[-1.07 -1.48  0.57 -0.54  0.28 -1.08 -0.55 -1.87 -0.20 -0.73  1.60  0.43
  0.57 -0.92 -0.84 -0.38  1.21  0.83 -0.72  2.19  1.30  0.45 -1.45  1.28
 -0.34 -0.60  0.63 -1.54  0.40  1.16 -0.39 -0.12 -0.34 -1.02 -0.56 -2.25
 -1.28  0.03 -2.06 -2.46  0.54  1.27 -0.20 -1.11  0.00] | Z
[-0.05 -0.54  2.44  1.57  1.75 -1.62  0.81 -0.08 -0.43 -2.29 -0.08  0.93
  1.53 -1.94 -1.63  0.48 -0.15 -1.48 -0.32  1.33  0.67  0.77  0.33  0.63
 -0.92 -0.55  0.26  1.87 -1.49  0.30 -1.68  1.09 -1.37  0.24  0.14  0.43
  2.69 -0.43  0.17 -0.53 -0.34 -1.19  1.31  1.28 -0.13] | J
[ 0.29 -1.03  1.21  1.35  2.40  1.42  0.36  2.01  2.02 -2.71  1.51  0.00
  1.72 -1.53 -1.67  1.18 -0.11 -2.68 -0.32  0.75 -0.49  1.77  0.50  2.53
 -0.85  1.01  0.00  1.62 -0.58 -0.07 -2.19  1.74 -2.18  1.19  0.19  1.46
  2.78 -1.59  0.87  0.72 -1.55 -1.10  2.18 -0.26  0.37] | Z
[-1.58  0.08 -2.70  0.02  0.27  1.57  0.23 -4.01 -0.52 -1.25  0.73  0.91
  1.60  0.13 -0.19 -0.28  0.96  0.09 -0.62  2.33  1.01  2.06  0.30 -0.48
 -0.37 -0.86  1.37 -2.42  0.94  1.28 -1.53  1.19 -0.38 -1.57  0.16  1.36
  0.79  0.29 -1.28 -1.74 -0.60  1.85 -0.09 -1.39 -0.70] | A
[ 0.28 -1.83  6.30 -0.20 -0.64 -1.62  0.67  3.39  0.22 -0.21 -0.28  1.61
  0.22 -2.25 -3.35  1.61 -0.34 -1.04  0.65  2.08  1.71 -1.08 -0.53  1.25
 -1.52 -0.43  0.17  2.89 -1.60  0.82  0.36  0.20 -2.10  1.15 -0.93  0.36
 -0.99  0.29 -2.06 -0.93 -0.20 -0.77  0.21  0.62 -0.43] | A
[ 0.00  0.48  0.72  0.05 -0.17  0.44  0.82 -1.20 -0.88 -0.01 -0.45  2.32
  0.81 -1.06 -1.66  0.96 -0.95  0.21  0.57  2.15  1.38 -0.28  0.05 -2.04
 -0.22 -1.19  1.08 -0.56 -0.12 -0.43 -0.60  0.94  1.79 -0.61 -0.35  1.22
  0.97  0.39 -1.66 -1.04  0.89  1.09 -1.40 -0.89 -0.21] | A
[-0.19 -1.12 -1.23 -0.60  0.57  0.90 -1.65  1.97  0.92  0.03  0.73 -1.27
 -1.09 -0.25  0.14 -0.37  0.80 -0.12 -0.09  0.90  0.93  0.96 -1.10  2.29
 -0.04  0.67 -0.56 -0.24  1.34 -0.74  0.04 -0.14 -0.66 -0.36 -0.40 -0.89
 -1.38  0.02  0.62 -0.12 -0.39  0.06  0.08  0.00  0.08] | J
[-0.05 -0.58 -0.75  0.53 -1.67 -0.46  0.38 -0.74 -1.21 -0.36  0.49 -0.46
 -0.10  0.39  0.30 -0.16  0.66  0.31  0.27  2.81  0.56  0.76 -0.14  0.01
 -0.51  0.49  0.44 -1.32  0.49 -0.77  0.21  0.24 -0.54 -1.07 -0.42 -1.21
 -0.95  0.31 -0.65 -1.11  1.22 -0.25  0.66 -0.36  0.10] | Z
[ 0.25 -1.19 -2.08  0.06  0.30  0.38 -1.02  1.95 -0.69 -0.53  0.04 -1.12
 -2.35  0.73 -0.37 -0.30  1.01  0.39  0.05  0.23 -0.17  3.83 -1.47 -0.55
  0.57  0.78 -1.64 -0.69  1.25 -0.62 -1.34  0.09 -0.02 -0.56 -1.24  0.19
 -0.14 -0.01 -0.93  1.19 -0.38 -0.97  2.24  0.01 -1.18] | Z
[-0.37 -1.23  1.64  0.96  3.06  0.03  0.45  0.73  2.45 -2.57  2.12  1.34
  2.40 -3.16 -2.13  1.52  0.08 -3.42 -0.80  2.58  0.93  0.62  0.42  3.18
 -1.48  0.45  0.65  2.04 -1.13  1.48 -2.12  1.68 -2.49  0.25 -0.80  1.05
  2.16 -0.03 -0.93 -0.90 -2.59  0.39  0.86 -0.86  0.70] | Z
[-0.74  0.22 -2.24  0.91  2.70  1.70 -0.39 -3.88  1.10 -0.41  1.57  0.85
  1.08 -0.51  0.60 -0.12  1.31 -0.96 -1.37  1.79  0.99  2.50  1.14  0.25
 -0.93 -0.06  1.65 -1.48  0.72 -0.13 -2.23  0.98  0.09 -1.70 -0.71 -0.50
  0.97  0.51 -1.68 -1.18 -1.09  0.08  1.37 -1.62  0.38] | A
[ 0.04  0.38 -2.22  1.00 -0.09  0.62 -5.37 -4.05  0.07 -0.79 -0.48  1.81
  1.49  0.14 -0.66 -0.15  0.77  0.52 -0.67  0.61  1.17  0.38  0.58 -0.55
  0.10 -1.17  1.25 -2.30 -0.64  0.62 -0.24  0.83  0.07 -1.31 -0.64 -0.41
  1.05  0.43 -0.93 -2.00  0.98  0.66 -0.78 -1.26 -0.03] | A
[-0.29 -3.40  2.02  0.31  1.33 -0.18  0.72  0.49  1.67 -1.95  1.28  0.77
  1.25 -2.17 -2.32  1.60  0.25 -2.11 -1.35  1.00  1.53  1.77 -0.25  0.42
 -2.25  1.08 -0.07  1.81 -1.50  0.92 -2.24  1.33 -1.19  0.30 -0.93 -0.35
  3.79  0.37  0.62 -0.17 -0.09 -2.19  2.31  1.47  0.33] | J
[ 0.51 -0.54 -0.10  1.04  0.57  1.17 -0.19  3.28 -0.49 -1.74  1.35 -1.09
 -1.39 -0.78 -0.74  0.46  0.26 -0.74  0.40  0.33 -0.05  3.07 -1.37 -1.06
 -0.14  0.49 -0.91  0.32 -0.07 -1.29 -0.88  0.90 -1.25  0.58 -0.71  0.71
  1.32  0.35  1.80  1.93 -0.63 -1.71  3.07  0.92 -0.45] | Z
[-1.05  0.67 -1.83  0.55  1.50  1.95 -0.01 -4.62  0.53 -2.05  1.79  0.53
  1.90 -0.14 -0.05 -0.12  1.56 -1.80 -1.80  1.37  0.68  2.65  0.10 -0.23
 -1.00  0.18  2.32 -1.71  0.49  0.34 -2.24  3.24  0.11 -1.64 -0.51 -0.34
  1.82  1.23 -0.74 -1.18 -1.47  0.07 -0.08 -2.15 -0.06] | A
